Each row is followed by roughly how far along a hidden order it lies, from 0 to 20. A new part has a new order.
In the rows, 100 means zero.
[ 80  77 120  90 115 124  94 103 130 117  78  63 108  70 113  92  96  74
 130 117  96  79 115  88 118  90] => 20
[ 76  73 126 107 115 111  87 106 128 127  72  66 116  66 109 108  78 103
 123 113  95  94 123 108 120 114] => 7
[101  90 106 107 110 114 106 100 112 116  88  59 134  90 158 137 113 112
 113  87 117  91  91  82 108  92] => 17
[ 99  73 121 117 115  94  70 106 162 129  73  48 137  66 127 141  89 141
 112  91 108 107 119 102 124 115] => 0
[ 80  93 112  91 120 108  80  98 121 129  91  62 116  81 102 107  90  63
 115 104  97  91 126 104 120 117] => 0
[ 92  94 108 101 115  95  93  99 124 131  94  60 125  76 121 124  94 124
 110  90 112 101 107 101 114 125] => 7
[ 90 104 101  80 115 109  94  93 103 126 108  51 128  97 126 114 119  94
 117  84 115  80 100  76 108 100] => 16
[ 80  97 102  91 108 100  81  93 113 130 106  50 135  97 117 119  98  84
 121  86 108  98 113  96 116 124] => 0
[ 91  78 117  87 113 114  87  97 118 128  93  44 128  76 118 111 103  62
 124 102 105  84 113  81 115  96] => 17
[ 91  84 116  88 125 115  81 101 125 126  85  51 120  69 115 110 102  93
 125 106 102  79 119  83 111  97] => 16
[ 82  98 114  90 116 101  83  98 121 135  92  47 120  79 114 113  91  82
 114 103 103  92 118 100 115 121] => 8
[ 82 107 105  64 118 112  79  93 114 137 106  43 119  80 108  85 108  48
 127 103 103  74 118  77 108 109] => 20
[ 75  69 125 104 117 118  76 106 135 123  74  56 110  67 102 103  78  79
 121 121  88  90 136 110 122 111] => 0
[ 88  88 115  78 121 125  87 102 117 126  86  69 102  66 109  89 102  54
 135 115  92  74 116  82 113  92] => 20
[ 79  83 119  92 116 108  87 102 121 124  89  60 112  78 106  99  85  83
 114 108  95  90 128 104 121 114] => 7
[ 94  73 122 101 115 117  95 104 127 123  75  50 123  72 128 119 101 124
 121 104 105  85 101  83 112  90] => 20
